Below are the code and all the weights of a small trained network. Each question names an input and a target symbol and asks about switching units off, where a switched-off unit gives its printed mean instead of its output.

import numpy as np


def w(rows, s, z=0):
    codes = np.array(rows[::2]) - 128.0
    scale = np.full(codes.shape[1], s)
    scale[-1] = z or s
    return codes * scale


def f(y):
    return y / 2 * (1 + np.tanh(0.7978845608 * (y + 0.044715 * y**3)))


def softmax(a):
    e = np.exp(a - a.max(-1, keepdims=True))
    return e / e.sum(-1, keepdims=True)


def log_softmax(a):
    a = a - a.max(-1, keepdims=True)
    return a - np.log(np.exp(a).sum(-1, keepdims=True))


def net(x, mask):
    ids = ['ΓΘΞΠΨΩβδεστ'.index(c) for c in x.split()]
    T = len(ids)
    res = E[ids] + P[:T]
    u = 0
    for l in range(2):
        r = res
        for j in range(3):
            rows = slice(4 * j, 4 * j + 4)
            q, k, v = (r @ M[l][rows].T for M in (Q, K, V))
            z = softmax(np.where(np.tri(T) > 0, q @ k.T / 4**0.5, -1e9)) @ v
            o = O[l][rows]
            res = res + np.where(mask[u + j], z, o[:, -1]) @ o[:, :-1]
        u += 3
        y = f(res @ A[l][:, :-1].T + A[l][:, -1])
        res = res + np.where(mask[u : u + 8], y, B[l][:, -1]) @ B[l][:, :-1]
        u += 8
    return log_softmax(res[-1] @ U[:, :-1].T + U[:, -1])


Q, K, V, O, A, B = {}, {}, {}, {}, {}, {}
E = w([
[108,128,127],'Γ',
[95,142,144],'Θ',
[97,143,135],'Ξ',
[253,182,134],'Π',
[101,134,137],'Ψ',
[114,118,120],'Ω',
[101,133,144],'β',
[102,136,129],'δ',
[65,114,129],'ε',
[180,147,123],'σ',
[101,135,137],'τ',
],0.02)
P = w([
[100,127,140],'0',
[129,79,139],'1',
[112,90,173],'2',
[92,121,175],'3',
[101,149,76],'4',
[108,100,52],'5',
[120,50,110],'6',
[151,122,204],'7',
[139,187,156],'8',
[121,163,47],'9',
[128,35,59],'10',
[123,81,166],'11',
[156,150,253],'12',
],0.029)
Q[0] = w([
[159,20,134],'L0H0',
[169,193,87],'L0H0',
[99,217,207],'L0H0',
[108,64,233],'L0H0',
[149,142,29],'L0H1',
[115,127,251],'L0H1',
[135,172,164],'L0H1',
[133,86,138],'L0H1',
[202,30,157],'L0H2',
[137,78,38],'L0H2',
[104,175,87],'L0H2',
[68,96,66],'L0H2',
],0.017)
K[0] = w([
[100,178,201],'L0H0',
[113,50,104],'L0H0',
[126,173,3],'L0H0',
[88,215,127],'L0H0',
[160,80,153],'L0H1',
[115,197,56],'L0H1',
[136,115,79],'L0H1',
[114,183,162],'L0H1',
[166,6,194],'L0H2',
[165,81,69],'L0H2',
[133,191,65],'L0H2',
[86,90,69],'L0H2',
],0.017)
V[0] = w([
[129,91,154],'L0H0',
[80,253,116],'L0H0',
[137,172,58],'L0H0',
[101,172,169],'L0H0',
[99,150,209],'L0H1',
[100,164,188],'L0H1',
[150,93,97],'L0H1',
[113,197,188],'L0H1',
[62,181,83],'L0H2',
[97,109,110],'L0H2',
[100,195,98],'L0H2',
[140,52,161],'L0H2',
],0.013)
O[0] = w([
[114,228,135,154],'L0H0',
[197,18,27,202],'L0H0',
[103,2,76,51],'L0H0',
[224,115,97,202],'L0H0',
[132,75,173,230],'L0H1',
[150,54,139,219],'L0H1',
[101,166,112,62],'L0H1',
[159,52,193,174],'L0H1',
[156,70,59,129],'L0H2',
[100,107,79,201],'L0H2',
[180,68,72,49],'L0H2',
[71,168,196,253],'L0H2',
],0.0078,0.0029)
A[0] = w([
[3,86,102,137],'L0N0',
[213,179,198,144],'L0N1',
[45,74,93,92],'L0N2',
[178,102,160,25],'L0N3',
[27,80,101,107],'L0N4',
[151,128,31,136],'L0N5',
[135,105,158,255],'L0N6',
[81,73,207,12],'L0N7',
],0.015,0.0087)
B[0] = w([
[61,196,210,214],'L0N0',
[88,170,30,180],'L0N1',
[68,67,191,168],'L0N2',
[183,96,167,144],'L0N3',
[42,110,210,185],'L0N4',
[138,2,128,203],'L0N5',
[124,237,49,255],'L0N6',
[196,56,135,253],'L0N7',
],0.0094,0.012)
Q[1] = w([
[59,103,229],'L1H0',
[127,158,132],'L1H0',
[162,179,1],'L1H0',
[171,95,176],'L1H0',
[164,106,148],'L1H1',
[161,123,157],'L1H1',
[219,156,164],'L1H1',
[55,128,117],'L1H1',
[106,117,152],'L1H2',
[146,110,114],'L1H2',
[176,106,19],'L1H2',
[82,115,190],'L1H2',
],0.013)
K[1] = w([
[110,98,19],'L1H0',
[81,160,145],'L1H0',
[247,167,189],'L1H0',
[169,110,97],'L1H0',
[73,116,120],'L1H1',
[149,83,109],'L1H1',
[48,34,18],'L1H1',
[196,199,223],'L1H1',
[82,120,91],'L1H2',
[136,155,167],'L1H2',
[183,151,165],'L1H2',
[120,95,44],'L1H2',
],0.011)
V[1] = w([
[107,123,116],'L1H0',
[201,138,193],'L1H0',
[67,53,69],'L1H0',
[81,140,163],'L1H0',
[10,18,87],'L1H1',
[255,204,213],'L1H1',
[123,126,126],'L1H1',
[140,162,207],'L1H1',
[104,99,103],'L1H2',
[169,163,194],'L1H2',
[185,118,113],'L1H2',
[116,108,106],'L1H2',
],0.0056)
O[1] = w([
[97,105,121,152],'L1H0',
[174,187,112,48],'L1H0',
[62,70,85,254],'L1H0',
[81,126,115,152],'L1H0',
[11,58,20,231],'L1H1',
[254,247,253,79],'L1H1',
[118,120,117,131],'L1H1',
[164,161,119,180],'L1H1',
[63,132,99,164],'L1H2',
[238,125,152,77],'L1H2',
[138,117,144,96],'L1H2',
[45,102,74,150],'L1H2',
],0.0043,0.0067)
A[1] = w([
[182,163,61,2],'L1N0',
[15,180,198,127],'L1N1',
[123,199,73,125],'L1N2',
[67,68,103,75],'L1N3',
[35,171,172,59],'L1N4',
[86,42,172,72],'L1N5',
[209,215,163,208],'L1N6',
[185,2,141,70],'L1N7',
],0.009,0.016)
B[1] = w([
[145,248,222,136],'L1N0',
[119,192,108,248],'L1N1',
[179,43,162,145],'L1N2',
[157,148,164,207],'L1N3',
[231,106,94,178],'L1N4',
[137,115,173,208],'L1N5',
[103,94,82,154],'L1N6',
[208,149,129,159],'L1N7',
],0.016)
U = w([
[132,205,51,136],'Γ',
[9,151,189,173],'Θ',
[148,114,142,189],'Ξ',
[177,161,248,1],'Π',
[146,118,25,143],'Ψ',
[227,160,94,74],'Ω',
[167,182,172,126],'β',
[105,73,250,96],'δ',
[150,120,144,177],'ε',
[84,102,81,155],'σ',
[204,115,196,65],'τ',
],0.013,0.012)

Each question gives the input, a string of symbols that net reads in full, and the target symbol t.
The units are the heads (4 rows each of Q, K, V and O) and the neurons (one row each of A and B). Each row of codes is followed by its name. A weight is (code - 128) times the scale printed after its matrix; where a second scale follows, it is the last column's (O, A, B and U).
mask holds one flag per unit, layer by layer, with each layer's heads first. A switched-off unit (its flag False) gives its mean, the last column of its rows in O or B, instead of its output. The means were averaged over made-up inputs and are rounded, as every weight is.
A unit's drop is (log p(t) with every unit on - log p(t) with that unit switched off) / (log p(t) with every unit on - log p(t) with every unit switched off).
k most important neurons: the k neurons with the biggest drops, biggest first
k most important neurons of layer l: the k neurons of layer l with the biggest drops, biggest first
heads that matter: for each layer, one digit per head in row order, 1 if its drop is at least 0.15 and else 0, layers parted by /
input Γ Γ ε Ω σ δ Γ Ω Γ Ω Γ Ω Π, target Ω: heads that matter : 001 / 000
input Γ Γ σ Ξ Γ β Γ Γ Γ, target Ψ: 2 most important neurons of layer 0 : (L0N7; L0N4)
input Ψ Γ Ξ Ω δ Θ Ω δ Ξ Ω Ψ Θ, target τ: 2 most important neurons : (L0N5; L0N6)
input Γ δ Γ Θ Ω, target δ: 2 most important neurons of layer 0 : (L0N6; L0N5)
input Ω ε ε δ Θ Γ Γ Γ Π δ, target Θ: heads that matter : 101 / 000
input δ Γ Γ Γ, target δ: 3 most important neurons : (L0N7; L0N1; L1N1)
input Γ Ω δ Γ ε Ω Γ σ Γ Γ Ξ σ δ, target Θ: heads that matter : 111 / 000
input δ σ Ω Ω Γ Ξ δ, target Γ: heads that matter : 101 / 000
input Ξ Γ Ω, target τ: heads that matter : 111 / 000
input Γ δ δ Γ Γ, target δ: heads that matter : 101 / 000
input δ Γ Γ τ, target δ: 4 most important neurons : (L0N7; L0N1; L1N1; L1N4)
input Θ Γ σ Ω Ψ Ω σ Ψ Γ Γ Ω Θ, target Θ: 2 most important neurons : (L0N1; L0N7)
input Ω Π δ Ω Γ Γ σ Ξ τ Γ, target β: most important neuron : (L1N4)
input δ Ψ Ξ δ Γ Ω δ δ Ω, target Γ: 2 most important neurons : (L1N4; L0N7)
input Π Γ δ, target Π: 2 most important neurons : (L0N7; L1N4)
input Ω Γ Θ Ξ σ Θ ε Γ Γ Ω, target σ: most important neuron : (L0N7)
input Γ Γ Θ, target Θ: 2 most important neurons : (L0N7; L0N6)
input Γ Ω Γ Γ σ Γ Ξ Γ Ξ, target Θ: 2 most important neurons of layer 1 : (L1N4; L1N2)
input Ξ Γ σ Γ σ δ Ω Ω, target β: heads that matter : 111 / 000
input Ψ Γ Γ Γ Θ σ Γ Γ, target Ω: 4 most important neurons : (L1N7; L0N6; L0N0; L0N7)
input Ω Γ Γ Π ε Γ Ξ Ω σ, target Ψ: heads that matter : 100 / 000
input Ψ δ δ Γ Ω Γ Θ Γ Θ Ω, target Ω: 3 most important neurons of layer 0 : (L0N5; L0N6; L0N0)
input Γ Π Ξ Ω Ξ β δ Γ, target τ: heads that matter : 100 / 010
